Here is a tiny trained network, its code and every weight. The questions are about switching its units off for an input and a target symbol, where a switched-off unit gives its printed mean instead of its output.

import numpy as np


def w(rows, s, z=0):
    codes = np.array(rows[::2]) - 128.0
    scale = np.full(codes.shape[1], s)
    scale[-1] = z or s
    return codes * scale


def f(y):
    return np.maximum(y, 0)


def softmax(a):
    e = np.exp(a - a.max(-1, keepdims=True))
    return e / e.sum(-1, keepdims=True)


def log_softmax(a):
    a = a - a.max(-1, keepdims=True)
    return a - np.log(np.exp(a).sum(-1, keepdims=True))


def net(x, mask):
    ids = ['βηθλξπστφω'.index(c) for c in x.split()]
    T = len(ids)
    res = E[ids] + P[:T]
    u = 0
    for l in range(2):
        q, k, v = (res @ M[l].T for M in (Q, K, V))
        z = softmax(np.where(np.tri(T) > 0, q @ k.T / 4**0.5, -1e9)) @ v
        res = res + np.where(mask[u], z, O[l][:, -1]) @ O[l][:, :-1]
        u += 1
        y = f(res @ A[l][:, :-1].T + A[l][:, -1])
        res = res + np.where(mask[u : u + 4], y, B[l][:, -1]) @ B[l][:, :-1]
        u += 4
    return log_softmax(res[-1] @ U[:, :-1].T + U[:, -1])


Q, K, V, O, A, B = {}, {}, {}, {}, {}, {}
E = w([
[99,173,117],'β',
[127,112,209],'η',
[2,104,117],'θ',
[116,50,148],'λ',
[123,61,89],'ξ',
[114,89,140],'π',
[119,177,116],'σ',
[206,163,95],'τ',
[87,106,172],'φ',
[95,186,106],'ω',
],0.019)
P = w([
[210,3,132],'0',
[103,199,96],'1',
[51,115,110],'2',
[51,139,104],'3',
[66,127,108],'4',
[66,110,116],'5',
[36,20,127],'6',
[131,171,99],'7',
],0.0035)
Q[0] = w([
[130,138,136],'L0H0',
[126,74,71],'L0H0',
[147,100,229],'L0H0',
[87,6,168],'L0H0',
],0.012)
K[0] = w([
[134,93,129],'L0H0',
[165,122,2],'L0H0',
[199,180,245],'L0H0',
[154,165,78],'L0H0',
],0.0099)
V[0] = w([
[177,66,87],'L0H0',
[161,131,253],'L0H0',
[210,148,194],'L0H0',
[100,225,254],'L0H0',
],0.0074)
O[0] = w([
[146,123,68,78],'L0H0',
[133,222,215,82],'L0H0',
[253,207,151,2],'L0H0',
[143,164,153,137],'L0H0',
],0.0068,0.0044)
A[0] = w([
[196,75,132,1],'L0N0',
[124,83,19,208],'L0N1',
[2,185,98,98],'L0N2',
[193,95,130,52],'L0N3',
],0.0077,0.0029)
B[0] = w([
[201,121,154,130],'L0N0',
[72,245,115,221],'L0N1',
[68,1,174,255],'L0N2',
[8,116,158,130],'L0N3',
],0.007,0.0096)
Q[1] = w([
[101,147,167],'L1H0',
[69,83,140],'L1H0',
[137,164,9],'L1H0',
[85,138,76],'L1H0',
],0.014)
K[1] = w([
[149,118,179],'L1H0',
[80,134,137],'L1H0',
[156,131,1],'L1H0',
[158,126,123],'L1H0',
],0.017)
V[1] = w([
[136,61,156],'L1H0',
[174,167,130],'L1H0',
[144,157,138],'L1H0',
[169,123,5],'L1H0',
],0.013)
O[1] = w([
[121,87,169,179],'L1H0',
[254,138,123,2],'L1H0',
[195,129,131,73],'L1H0',
[196,50,112,17],'L1H0',
],0.0078,0.018)
A[1] = w([
[178,189,40,254],'L1N0',
[38,182,79,130],'L1N1',
[53,44,2,182],'L1N2',
[55,149,80,145],'L1N3',
],0.0089,0.0044)
B[1] = w([
[2,18,142,136],'L1N0',
[167,121,162,254],'L1N1',
[189,102,124,249],'L1N2',
[233,135,199,232],'L1N3',
],0.0092,0.036)
U = w([
[171,145,172,60],'β',
[33,130,213,96],'η',
[142,108,217,47],'θ',
[75,191,216,178],'λ',
[100,85,163,103],'ξ',
[45,92,172,178],'π',
[105,116,182,37],'σ',
[86,80,154,254],'τ',
[135,134,170,126],'φ',
[255,141,140,180],'ω',
],0.008,0.0048)

Each question gives the input, a string of symbols that net reads in full, and the target symbol t.
The units are the heads (4 rows each of Q, K, V and O) and the neurons (one row each of A and B). Each row of codes is followed by its name. A weight is (code - 128) times the scale printed after its matrix; where a second scale follows, it is the last column's (O, A, B and U).
mask holds one flag per unit, layer by layer, with each layer's heads first. A switched-off unit (its flag False) gives its mean, the last column of its rows in O or B, instead of its output. The means were averaged over made-up inputs and are rounded, as every weight is.
A unit's drop is (log p(t) with every unit on - log p(t) with that unit switched off) / (log p(t) with every unit on - log p(t) with every unit switched off).
The circuit of an input: a set's keep is (log p(t) with only the set's units on - log p(t) with every unit switched off) / (log p(t) with every unit on - log p(t) with every unit switched off). Starting from all 10 units, units are removed one at a time, each time the one whose removal leaves the highest keep (on an exact tie, the one counted first), for as long as the keep stays at least 0.8.
circuit, biggest first: the units of the circuit, biggest drop first
k most important neurons: the k neurons with the biggest drops, biggest first
k most important neurons of layer l: the k neurons of layer l with the biggest drops, biggest first
drop when u is switched off: that unit's drop, to one decimal
input η η φ, target λ: circuit, biggest first => [L0H0; L1N2]
input σ ξ β, target ω: circuit, biggest first => [L1H0]
input ω θ θ θ λ θ τ, target τ: 2 most important neurons => [L1N3; L0N2]
input θ ξ η τ, target τ: 2 most important neurons => [L1N3; L1N0]
input η θ θ λ β λ θ η, target λ: circuit, biggest first => [L1N2; L0H0]
input φ φ η λ σ, target λ: 3 most important neurons of layer 1 => [L1N2; L1N3; L1N1]
input λ π β θ ξ, target ω: 2 most important neurons of layer 1 => [L1N2; L1N0]
input θ σ η θ θ, target θ: 3 most important neurons => [L1N3; L1N2; L0N2]
input ω η λ, target λ: circuit, biggest first => [L1N2; L0H0; L1H0]
input λ η ξ, target ω: 2 most important neurons of layer 0 => [L0N1; L0N2]
input σ η π, target λ: 3 most important neurons => [L1N2; L1N3; L1N1]
input η θ β θ ξ φ η, target λ: 2 most important neurons of layer 1 => [L1N2; L1N3]
input ω π ξ ξ ξ ω, target ω: 2 most important neurons of layer 1 => [L1N0; L1N2]
input τ φ ξ ω, target ω: most important neuron => [L1N0]
input ω η σ β, target λ: drop when L1N2 is switched off => 1.7
input β ξ σ, target ω: drop when L1H0 is switched off => 0.8
input ω η β, target λ: drop when L1H0 is switched off => 0.4
